Each row has a name. After each piece below comes the name of the row it's from, unless a question asks for something else. Each question is about the rows just above it.

E: [ 52  52 -21 -31  29  55  -3]
A: [ 55 -21 -31  52  29  52  -3]
L: [ 55  52  29  -3 -20 -31  52]
S: [ 52 -46 -56 -51  -1  57 -22]
Which row holds these entries in another order? [-20  -3 -31  52  52  55  29] -> L
[ 52  55  52  29  -3 -20 -31] is which row reordered? -> L
Which row holds these entries in another order? [-56 -51 -46 -22  -1  52  57] -> S
Where do [ 55 -21 -31  52  29  52  -3] appear? -> A
Which row holds these entries in another order? [ 52 -31 -20  -3  29  52  55] -> L
[-31 -20  -3  29  52  52  55] is which row reordered? -> L

lofog: [ 28  10   3  16 -39   6  26  35   7 -21 -27 -10]
mol: [-10 -28  32 -18 -22   7  38  12 -25 -44   5 -14]
Retun: [-19 -18 -13  -3  11  15   3   2  23   9 -22 -12]
gepuf: [ -3  15   9 -18 -19  12 -12 -23   2  23   3 -13]
fevu: [ 15   2 -17   9 -22 -12  -3 -13 -19  12  23   3]
riv: [ 12  15 -26  23  12  -6 -24  -8   2   6 -37  22]
ruk: [-18   3 -13  12  15  23   9  -3 -12   2 -19 -22]
malug: [ 29  31  -8  25  -3  -7 -34 -41  32  27 -11 -32]
dif: [-11  26 -21   3  10  16  35   6 -39   7  28 -27]
rebi: [ 20  16  39   8  19  -8  17 -16  19  27   9 -28]
[-12 -19 -18  23 -13  15   9  -3 -22   3  12   2] is which row reordered? -> ruk
Which row holds these entries in another order? [-22 -19   2 -12  -3   9  23  15  12 -13   3 -18] -> ruk
Put [-41 -34 -32 -11  -8  -7  -3  25  27  29  31  32] back in order: which row is it? -> malug
Put [  6  28   7 -39   3  26  10  16  35 -27 -21 -10] back in order: which row is it? -> lofog
[-19 -22 -18   3 -13  12  15  23   9  -3 -12   2] is which row reordered? -> ruk

N: [ 47   8   7  39 -23  -4  10]
M: [  7  39  12  48  -4 -23   8]
Z: [  4  44  37   9 -17  -2  28]
B: [ -4  39 -23   7  47   8  12]
W: [ 41   6  20 -13 -27   2  37]
K: [ -5  12 -28 -18  -1 -26  49]
H: [-34   3 -23 -12  23 -42  17]
Put [  6  41  37 -27   2 -13  20] back in order: which row is it? -> W
[ 39   8   7 -23  -4  48  12] is which row reordered? -> M
[ 12   8  47   7 -23  39  -4] is which row reordered? -> B
[  8   7  39  12  48  -4 -23] is which row reordered? -> M
Put [ 49  -5  12 -28 -18  -1 -26] back in order: which row is it? -> K
[ -4 -23   8   7  39  12  48] is which row reordered? -> M
Which row holds these entries in another order? [ 37   2  20   6  41 -13 -27] -> W

zur: [-14  -7  13  44  19 -20 -16  -7 -15  16  -8   9 -10  15 -17  29  -4   9
  27 -17  -2  11 -13  -9   1 -19  -9  13 -19  -8  -6  -9  18  -7]
gop: [ 26  15  -6 -18 -30  25  35   8 -16  -8  15  -5  13  -5  17 -14  11 -25
 -11 -14   6 -18 -21   6  -4 -17  18  -8  -9   6   5   6 -30   6]
rana: [ 11 -30   9   8  21   2 -19 -29   1   6  -5   6 -23   4   4  11 -25  25
  10  10  24  24  14 -30   9  13  20   9   1 -26 -13 -29  21 -23]
sas: [  8   3  18 -21   1   2   0  -3   0  12  13  22  10  19  -4  -3  11  10
   1  -5 -14  13  10   5 -23  18  -5  18   9  -8  22  -4   3  -8]
nota: [ -7  -3  19   7   0   2   4  27 -29  26 -23  12  20  29   5  14 -12  -2
  18 -24 -14   4 -12  18 -21 -18  -5  19 -23  24  22 -30   3 -39]
bosat: [  6  18  25  10   0 -12  -1  -4 -19  18  21  33   8  29 -21  11  28   1
  14 -37 -25   8 -22   9 -31 -16 -16  22 -12 -11  27  -8   1 -13]
bifi: [-23 -30  20   9  24  10 -29   6   4 -26   8  11 -23   1   2  21   6  21
  24  11   9 -25  25   4 -29   8  13  10 -13   1  -5  14 -30 -19]
figak: [ -7  -3  19   7   0   2   4  27 -29  26 -23  12  20  29   5  14 -12  -2
  18 -24 -14   4 -12  18 -21 -18  -5  19 -23  24  22  24  -2  25]
Which row holds these entries in another order? [-30 -30 -29 -29 -26 -25 -23 -23 -19 -13  -5   1   1   2   4   4   6   6
   8   8   9   9  10  10  11  11  13  14  20  21  21  24  24  25] -> bifi
[ -5 -23   0  11   1   9   5   2  13  22  13  19  -4   1  -3  -3  12 -21
  18  10  -8  -8  18   8  10  -5  22  10   3 -14   0   3  18  -4] is which row reordered? -> sas
Put [-30 -30 -29 -29 -26 -25 -23 -23 -19 -13  -5   1   1   2   4   4   6   6
   8   9   9   9  10  10  11  11  13  14  20  21  21  24  24  25] back in order: which row is it? -> rana

Gaged: [-38  44  22  42  49  42 -32  -6  26 -19 -48]
sasa: [ 26 -19 -32 -48  -7  42  44  42 -38  49  22]
dudad: [ 26  22  42  49 -48 -19  42  -6 -32 -39  44]
nupu: [-32 -48  42 -19  -6  50  22  42  44  26 -39]
Bef: [-11  16   3   4 -23  47  31  41 -33  19 -35]
mobot: [ -1 -30   6   4 -36  41 -21 -35  47  27 -23]
Sifav: [-42 -36 -19  34  17  -9  22  42  44  26  37]
pesul: [-48  -6  42  49 -38 -32  22  43  26 -19  44]
sasi: [ 33  42  12  19   6  19 -25  -8   5 -38 -17]
Put [-39  26  44  42  22  50  -6 -19  42 -48 -32] back in order: which row is it? -> nupu
Put [-48 -38 -32 -19  -7  22  26  42  42  44  49] back in order: which row is it? -> sasa
Put [ 44  26  22 -48  49 -19  -7 -38  42  42 -32] back in order: which row is it? -> sasa
[ 26  42 -39  44 -48  42 -19  -6 -32  22  49] is which row reordered? -> dudad
Put [ 22 -48 -19  -6  44 -38  42  26  49 -32  42] back in order: which row is it? -> Gaged
Put [-48 -19  26  -6 -32  42  49  42  22  44 -38] back in order: which row is it? -> Gaged

foto: [ -2 -21  13   0   1 -13 -12  18  -2  11  21  -3 -20   4  28  10  -1   9
  -3  12  14 -22 -27  18   1  12 -17  -1  -1   9 -22]
susum: [ 12  -7  13 -11  18  14   4   6  -4 -12 -10  -7  -9  12 -10 -13 -10   6
  -7  10  -6   0   7   9   5  10 -15   3 -13  -2   2]
mur: [  8  18  -3   7   3  -5  12  -2   2  33 -21   5  38  -9  10  -3  22 -22
 -16 -14  -9  17 -10 -27  -4 -10  -1  -4  39 -27   7]
fepa: [-45  26 -10   1 -19   8   1   0   5 -24  20   8   6 -14   4   3 -14 -10
  14  -2  -9   5  34  -4  20 -21  -1 -34 -29  27 -13]
pas: [ 11  10  -8   8  -3  -8   7  -9   2  24 -16   5  26  -7   0   2  20 -13
  -7 -14  -3  13 -10 -20 -10  -7  12   7  32 -22  12]
tusaf: [-26  11  -3  -1  -9   5  -1   4   2 -16  15   3  -2  -6   4   2 -11  -3
   8   2  -4  -1  17   2  13  -9  -4 -20 -21  19 -10]
dogo: [  7  -4  13  -1   5  -6   8   9   1  16  -6   2  -1   0  -3  -9 -10   6
   2  -8   5   4   3  -5  -3   5  -6  -3 -10  -2   1]
podeg: [  6   6  -4   4  -1  -4   4  -5   1  13  -9   2  14  -4   0   1  10  -6
  -4  -7  -1   6  -5 -11  -5  -4   6   3  17 -11   6]
sebom: [-12  18 -20  12   4   9  -3   1  -2   1 -27  13 -17 -13  10  18  14 -22
  -1  12  -1 -20   9  -1  -2   0 -22  -3  11  28  21]
Gizel: [  7  -3  -8   5  -6  -6  -2 -10   1   2  -3   2   0  -1  -9   4   6   3
   5  -6   5   1  -4  -3 -10   0  16  13   8  -5   9]
moval: [ -2 -18  11   1   0 -13 -11  16  -2  13  18  -2 -16   2  27  10   1   7
  -3  10  13 -19 -26  15   0  10 -14  -1   2   7 -19]
[-27 -22 -22 -21 -20 -17 -13 -12  -3  -3  -2  -2  -1  -1  -1   0   1   1
   4   9   9  10  11  12  12  13  14  18  18  21  28] is which row reordered? -> foto
Put [  9  -5   8  13  16   0 -10  -3  -4   1   5  -6   5   3   6   4  -9  -1
   0   2  -3   2   1 -10  -2  -6  -6   5  -8  -3   7] back in order: which row is it? -> Gizel

kepi: [ 15  11  -6 -28   2  14  22  41 -36 -24 -10  10   6   0  30   2   7 -19
  14]
Gurop: [ 22   2 -28 -18  -6  41   6  14  15   2  10  30 -10   7  11  14   0 -24
 -36]
kap: [ 15  11  -6 -28   2  14  22  41 -36 -24 -10  10   6   0  30   2   5 -19
  24]
Kon: [-11 -16  49 -57 -10  27   8  -5 -36 -51 -25 -20  42 -15  36 -22  55 -36
  37]
gisa: [-17 -25 -36 -10  49 -36 -15 -51  36  42 -11  37  27  55 -22  -5 -20 -57
   8]
Which row holds these entries in another order? [ 49  37 -57 -15 -25  55  42 -36  -5  36 -36 -20 -16  27 -22 -51 -10   8
 -11] -> Kon
Which row holds these entries in another order? [-57 -51 -36 -36 -25 -22 -20 -17 -15 -11 -10  -5   8  27  36  37  42  49
  55] -> gisa
[-57 -51 -36 -36 -25 -22 -20 -16 -15 -11 -10  -5   8  27  36  37  42  49
  55] is which row reordered? -> Kon
Which row holds these entries in another order? [ 11  -6 -28   2  14  22  41 -36 -24 -10  10   6   0  30   2   7 -19  14
  15] -> kepi

Bekez: [ 6  5 -3  6  3]
zekas: [-56  18   7 -13  21]
fudiz: [-56  21   7  18 -12]
dugin: [-3  6  3  6  6]
[  7  18 -12 -56  21] is which row reordered? -> fudiz
Put [-12 -56  21   7  18] back in order: which row is it? -> fudiz
[ 3  6  5 -3  6] is which row reordered? -> Bekez
Put [ 6  3  6  6 -3] back in order: which row is it? -> dugin

Pumef: [-37  57   3 -24]
Luku: [-28 -12 -10   0]
Ribi: [-10 -27 -12   0]
dafos: [-14  30   7  28]
dabe: [ 11 -41  17 -31]
vipo: [-28 -27 -29 -22]
Befi: [-29 -26 -22 -28]
Fasak: [  3 -41 -19 -41]
Put [-22 -28 -29 -26] back in order: which row is it? -> Befi
Which row holds these entries in another order? [-29 -28 -27 -22] -> vipo
[-28   0 -10 -12] is which row reordered? -> Luku

Kifu: [ 32  -3  13   1  16 -14  54  20   4   5   7 -28   7 -14  12  10 -36]
mefet: [ 11  -2   5  23  47  24  11  11  21  46  16  -4 -26 -16  -6  14  11]
genag: [-25  36   3  37  15  37 -32  47  -4 -42  51   2  43  16  29  46   2]
gup: [ -5  38 -28  20  14  47  -9  31  29 -16  38  16  27  19  17  26   8]
Tena: [  7  -9   4 -43 -41 -34  19 -22 -16   1 -30   3  -3   6  -3 -23   4]
kufi: [ 17  -5  -9 -28  20 -16   8  29  16  27  19  46  38  38  14  31  26]
Bosaf: [ -1  44 -27  27  10  53  -4  29  34 -14  31  20  29  18  14  22   3]
finiv: [-22   1  -3 -43 -41  -9   3 -30 -16   4   7 -22   6  -3  19 -34   4]
Put [ 46   2 -25  36   3  37  15  37 -32  47  -4 -42  51   2  43  16  29] back in order: which row is it? -> genag
Which row holds these entries in another order? [-43 -41 -34 -30 -22 -22 -16  -9  -3  -3   1   3   4   4   6   7  19] -> finiv
[ 14  38  27  31  20  -5 -16  38  29 -28  17  26  19  -9   8  16  47] is which row reordered? -> gup
Which row holds these entries in another order? [  1 -30   3  -3   6  -3 -23   4   7  -9   4 -43 -41 -34  19 -22 -16] -> Tena
Put [-16 -30   1 -22   7 -41   4 -22  -3  -9   3   6 -34  -3  19 -43   4] back in order: which row is it? -> finiv
Put [ 14  11  11  -2   5  23  47  24  11  11  21  46  16  -4 -26 -16  -6] back in order: which row is it? -> mefet

Sizi: [ 21  22   9  22  14  45   5   2 -29  10 -23  23  26  23 -16 -18 -20 -36
   4 -27  28  -7 -17 -31  -9   0  24 -30 -22   4  24 -33  23 -27 -20  29
 -23  25 -26  31 -39 -32]
Gizi: [-32  23 -25  14 -39 -31  25 -36  10   0  45 -18  23  22 -27 -23 -30  29
  -7   4 -27   4  31  23 -23   2  28 -17  -9  21  22 -29   9   5 -22 -20
  24 -33 -16  26  24 -20]
safi: [  0 -33 -22  24  -7  25   4 -20   5   4 -23  31 -20  23 -29 -26  45  22
 -18 -27  23  28  22  10  24  29 -23 -27  26 -17 -32 -36 -39  -9 -16  14
   9  21 -30 -31   2  23]
Vese: [ 21   4  13   4  28  -9 -22  10 -27  24  31   9  23  25   5 -30 -26  -7
  29 -18 -39   2  23 -31 -32 -27   0 -20 -20 -29  22 -23  26  45 -23  22
 -16 -17  24 -36 -33  24]
[-39 -36 -33 -32 -31 -30 -29 -27 -27 -26 -23 -23 -22 -20 -20 -18 -17 -16
  -9  -7   0   2   4   4   5   9  10  13  21  22  22  23  23  24  24  24
  25  26  28  29  31  45] is which row reordered? -> Vese
[-39 -31  25 -36  10   0  45 -18  23  22 -27 -23 -30  29  -7   4 -27   4
  31  23 -23   2  28 -17  -9  21  22 -29   9   5 -22 -20  24 -33 -16  26
  24 -20 -32  23 -25  14] is which row reordered? -> Gizi
Put [-20  24  26 -16 -33  24 -20 -22   5   9 -29  22  21  -9 -17  28   2 -23
  23  31   4 -27   4  -7  29 -30 -23 -27  22  23 -18  45   0  10 -36  25
 -31 -39  14 -25  23 -32] back in order: which row is it? -> Gizi
Put [ 24  21   4  13   4  28  -9 -22  10 -27  24  31   9  23  25   5 -30 -26
  -7  29 -18 -39   2  23 -31 -32 -27   0 -20 -20 -29  22 -23  26  45 -23
  22 -16 -17  24 -36 -33] back in order: which row is it? -> Vese
[  0  28 -29 -30  25  22  23 -20  -7   5   4 -27  24 -23  24 -32  10 -27
 -39  45 -36  -9  24  13 -17 -26 -22  29  22   2 -18  26  31 -33 -20 -31
  23   9  21 -23 -16   4] is which row reordered? -> Vese
[-39 -36 -33 -32 -31 -30 -29 -27 -27 -25 -23 -23 -22 -20 -20 -18 -17 -16
  -9  -7   0   2   4   4   5   9  10  14  21  22  22  23  23  23  24  24
  25  26  28  29  31  45] is which row reordered? -> Gizi

Vivi: [  2   7   3 -15  -1]
Nelor: [-15  -2   2   7   3]
pebu: [13 47  8 -5 -3]
Which row holds these entries in another order? [-15   7   3   2  -2] -> Nelor
Which row holds these entries in another order? [ -1 -15   3   7   2] -> Vivi
Which row holds these entries in another order? [ -1   7 -15   2   3] -> Vivi
Put [-3 -5  8 47 13] back in order: which row is it? -> pebu

setik: [-11  10 -13 -25  -7  -7 -32 -53 -46 -40 -42  13  15   7 -36 -23 -53 -40
 -17 -29]
nesur: [ 10  24  27 -24  32  36  21 -11 -10  55  -2   7  46  32  12  35  21 -10
  31  -1]
sel: [-25  10 -11 -32 -17 -46 -53 -40 -40 -36   7  13 -13  -7  -7 -23 -53 -29
  16 -42]
Which row holds these entries in another order? [-42  16 -29 -53 -23  -7  -7 -13  13   7 -36 -40 -40 -53 -46 -17 -32 -11
  10 -25] -> sel
[-11  10 -53 -17  15  -7 -40 -29   7 -13  -7  13 -25 -42 -53 -46 -36 -40
 -23 -32] is which row reordered? -> setik

vuzel: [-10 -10 -37 -37 -45  -8   4  -4 -17]
lesim: [ -4 -17 -37 -10   3 -44 -10  -8 -37]
ril: [ -8 -10 -37 -37 -17 -45   3  -4 -10]
tume: [ -8  -4 -46 -17   3 -10 -10 -37 -37]
[-10  -4   3 -45 -17 -37 -37 -10  -8] is which row reordered? -> ril
[-10  -8 -10 -37 -37 -17 -45   3  -4] is which row reordered? -> ril
Put [-10 -17   3 -46  -8 -37 -10 -37  -4] back in order: which row is it? -> tume
[-17  -4   4  -8 -45 -37 -37 -10 -10] is which row reordered? -> vuzel
Which row holds these entries in another order? [-37 -37 -10 -10   3 -17 -46  -4  -8] -> tume
[-37   3  -4  -8 -10 -10 -37 -17 -45] is which row reordered? -> ril

lovo: [-33  36 -44  30 -23   7]
vipil: [ 12 -43 -44  26  24   2]
Rof: [-32  27  13 -10 -45  -8]
nul: [ 19 -49 -35  26 -21 -48]
Fal: [ 45  37  33 -26  24  36]
degev: [ 39  18   0 -49 -33  41]
Bekob: [-23   7  29  36 -33 -44]
resat: [ -3  49  -8 -26  -9 -34]
gafit: [  1  27 -43  10  30  38]
fon: [-33  49  -8 -26  -9 -34]
bol: [ 48   6   9  30 -37 -23]
[-44 -33 -23   7  30  36] is which row reordered? -> lovo
Which row holds these entries in another order? [  7 -23  30 -44  36 -33] -> lovo

napu: [  7 -52   4 -26  20 -14]
bifep: [ -4 -17  18 -39  14  18]
daret: [  4  17  -8  32  18 -36]
ronub: [  4 -14   7 -25 -52  20]
vulen: [-21  10 -19  44  -5 -41]
maf: [ 44 -41 -19  -4  10 -21]
Which row holds these entries in another order? [ -5 -41 -21  10 -19  44] -> vulen
[ 32  18 -36   4  17  -8] is which row reordered? -> daret
Put [  4 -26  20 -14   7 -52] back in order: which row is it? -> napu

vot: [ 35  21   5  22  29  50  37  38 -32]
fatis: [ 28  50   5  35  37  39  22 -32  21]
Tanab: [-18 -12 -10  12 -30   3 -14 -34 -35]
Dovo: [ 22  37  50 -32   5  39  21  29  35]
Put [ 29   5  37 -32  21  35  39  22  50] back in order: which row is it? -> Dovo
Which row holds these entries in another order? [-32   5  21  22  29  35  37  39  50] -> Dovo
[-35 -34 -30 -18 -14 -12 -10   3  12] is which row reordered? -> Tanab
Which row holds these entries in another order? [ 12 -18 -35   3 -10 -12 -30 -14 -34] -> Tanab
Which row holds these entries in another order? [-35 -18 -12 -10  12 -30   3 -14 -34] -> Tanab

